Below are the code and all the weights of a small trained network. Each question names an input and a class and asks about switching units off, where a switched-off unit gives its printed mean instead of its output.

import numpy as np


def w(rows, s, z=0):
    codes = np.array(rows[::2]) - 128.0
    scale = np.full(codes.shape[1], s)
    scale[-1] = z or s
    return codes * scale


def norm(h):
    return h / np.sqrt((h * h).mean(-1, keepdims=True) + 1e-5)


def f(y):
    return y / 2 * (1 + np.tanh(0.7978845608 * (y + 0.044715 * y**3)))


def log_softmax(a):
    a = a - a.max(-1, keepdims=True)
    return a - np.log(np.exp(a).sum(-1, keepdims=True))


def net(x, mask):
    res = np.array(x, float).reshape(1, 3) / 4 @ E
    u = 0
    for l in range(4):
        y = f(norm(res) @ A[l][:, :-1].T + A[l][:, -1])
        res = res + np.where(mask[u : u + 9], y, B[l][:, -1]) @ B[l][:, :-1]
        u += 9
    return log_softmax(norm(res)[-1] @ U[:, :-1].T + U[:, -1])


A, B = {}, {}
E = w([
[86,11,102,196],'x0',
[231,2,204,55],'x1',
[49,120,252,90],'x2',
],0.00043)
A[0] = w([
[55,163,166,106,81],'L0N0',
[155,162,50,124,186],'L0N1',
[128,125,79,155,227],'L0N2',
[253,82,117,80,90],'L0N3',
[120,132,117,93,108],'L0N4',
[95,72,132,107,119],'L0N5',
[138,123,128,161,4],'L0N6',
[31,164,156,159,149],'L0N7',
[172,184,99,98,32],'L0N8',
],0.0024,0.00025)
B[0] = w([
[171,203,174,71,148],'L0N0',
[254,116,211,150,168],'L0N1',
[161,79,201,113,170],'L0N2',
[24,215,119,34,253],'L0N3',
[136,155,108,144,122],'L0N4',
[60,103,136,192,162],'L0N5',
[137,72,118,90,102],'L0N6',
[115,91,234,13,186],'L0N7',
[202,217,149,187,120],'L0N8',
],0.0011,0.0005)
A[1] = w([
[129,128,132,136,144],'L1N0',
[32,166,172,143,64],'L1N1',
[128,154,118,99,1],'L1N2',
[111,82,168,157,193],'L1N3',
[104,119,58,251,144],'L1N4',
[196,161,85,146,173],'L1N5',
[88,133,170,144,75],'L1N6',
[167,89,124,51,85],'L1N7',
[125,131,76,123,57],'L1N8',
],0.0026,0.00063)
B[1] = w([
[126,140,122,127,140],'L1N0',
[134,177,139,3,173],'L1N1',
[201,24,119,144,39],'L1N2',
[117,245,141,172,250],'L1N3',
[48,57,200,83,252],'L1N4',
[127,147,225,152,201],'L1N5',
[159,166,149,102,123],'L1N6',
[45,114,98,103,177],'L1N7',
[153,57,173,117,66],'L1N8',
],0.0013,0.00036)
A[2] = w([
[160,180,101,80,194],'L2N0',
[137,136,119,101,136],'L2N1',
[129,5,148,64,119],'L2N2',
[171,125,76,122,96],'L2N3',
[192,90,99,113,123],'L2N4',
[188,80,99,114,113],'L2N5',
[125,124,172,98,129],'L2N6',
[64,81,165,128,159],'L2N7',
[103,172,129,157,255],'L2N8',
],0.0031,0.00048)
B[2] = w([
[132,14,162,142,202],'L2N0',
[108,105,123,123,139],'L2N1',
[161,152,11,164,255],'L2N2',
[83,136,204,122,99],'L2N3',
[7,224,153,102,117],'L2N4',
[23,227,115,73,117],'L2N5',
[155,123,87,89,177],'L2N6',
[251,146,174,130,250],'L2N7',
[96,20,103,113,188],'L2N8',
],0.0016,0.0007)
A[3] = w([
[21,114,242,113,71],'L3N0',
[147,25,91,245,2],'L3N1',
[49,16,108,52,88],'L3N2',
[251,179,235,246,94],'L3N3',
[116,102,104,159,124],'L3N4',
[196,101,82,91,209],'L3N5',
[112,157,136,154,219],'L3N6',
[84,160,217,24,132],'L3N7',
[123,63,68,240,41],'L3N8',
],0.0021,0.00049)
B[3] = w([
[255,166,109,84,144],'L3N0',
[180,64,205,162,213],'L3N1',
[91,215,88,156,166],'L3N2',
[38,139,44,130,216],'L3N3',
[119,139,152,127,130],'L3N4',
[127,193,199,127,215],'L3N5',
[120,77,110,87,147],'L3N6',
[213,90,173,136,253],'L3N7',
[157,119,208,104,188],'L3N8',
],0.0019,0.00062)
U = w([
[122,2,210,254,161],'0',
[249,182,188,17,226],'1',
[20,189,17,138,1],'2',
],0.0075,0.001)

Each question gives the input, the list of numbers given to net, and the class t.
The units are the neurons (one row each of A and B). Each row of codes is followed by its name. A weight is (code - 128) times the scale printed after its matrix; where a second scale follows, it is the last column's (A, B and U).
mask holds one flag per neuron, layer by layer. A switched-off neuron (its flag False) gives its mean, the last column of its row in B, instead of its output. The means were averaged over made-up inputs and are rounded, as every weight is.
A unit's drop is (log p(t) with every unit on - log p(t) with that unit switched off) / (log p(t) with every unit on - log p(t) with every unit switched off).
most important unit: the unit with the biggest drop
top k neurons: the k neurons with the biggest drops, biggest first
k most important neurons of layer l: the k neurons of layer l with the biggest drops, biggest first
drop of u: that unit's drop, to one decimal
input [0,-7,1], class 1: top 2 neurons	(L1N1 L2N2)
input [-4,0,-2], class 2: top 4 neurons	(L3N3 L0N8 L0N1 L1N5)
input [-2,-1,-4], class 2: top 3 neurons	(L3N3 L0N1 L1N5)
input [6,-8,3], class 1: 2 most important neurons of layer 0	(L0N7 L0N0)
input [0,-6,2], class 1: most important unit	L1N1
input [0,0,-6], class 2: top 3 neurons	(L1N1 L2N5 L2N4)
input [-2,-4,-6], class 0: 3 most important neurons of layer 1	(L1N1 L1N4 L1N6)
input [4,-8,0], class 0: 2 most important neurons of layer 2	(L2N5 L2N4)
input [1,-2,-7], class 0: top 2 neurons	(L1N1 L2N7)
input [4,5,-5], class 2: top 3 neurons	(L2N5 L0N3 L2N4)
input [4,-2,4], class 1: 3 most important neurons of layer 1	(L1N1 L1N6 L1N2)
input [-1,4,-7], class 2: 3 most important neurons of layer 3	(L3N1 L3N8 L3N5)
input [-2,8,-6], class 2: 2 most important neurons of layer 2	(L2N2 L2N7)
input [1,7,-2], class 2: most important unit	L2N2
input [5,-4,4], class 1: top 2 neurons	(L1N1 L0N7)
input [7,-7,5], class 1: top 2 neurons	(L3N0 L1N1)
input [-2,-5,-6], class 0: 2 most important neurons of layer 2	(L2N8 L2N7)
input [0,7,1], class 2: 2 most important neurons of layer 3	(L3N0 L3N7)
input [-1,-5,-7], class 0: 2 most important neurons of layer 2	(L2N7 L2N8)
input [-1,5,-8], class 2: drop of L0N1	0.0
input [-7,-1,-6], class 2: most important unit	L3N3
input [2,-4,-6], class 0: drop of L3N1	0.1
input [3,6,8], class 1: drop of L2N0	0.2
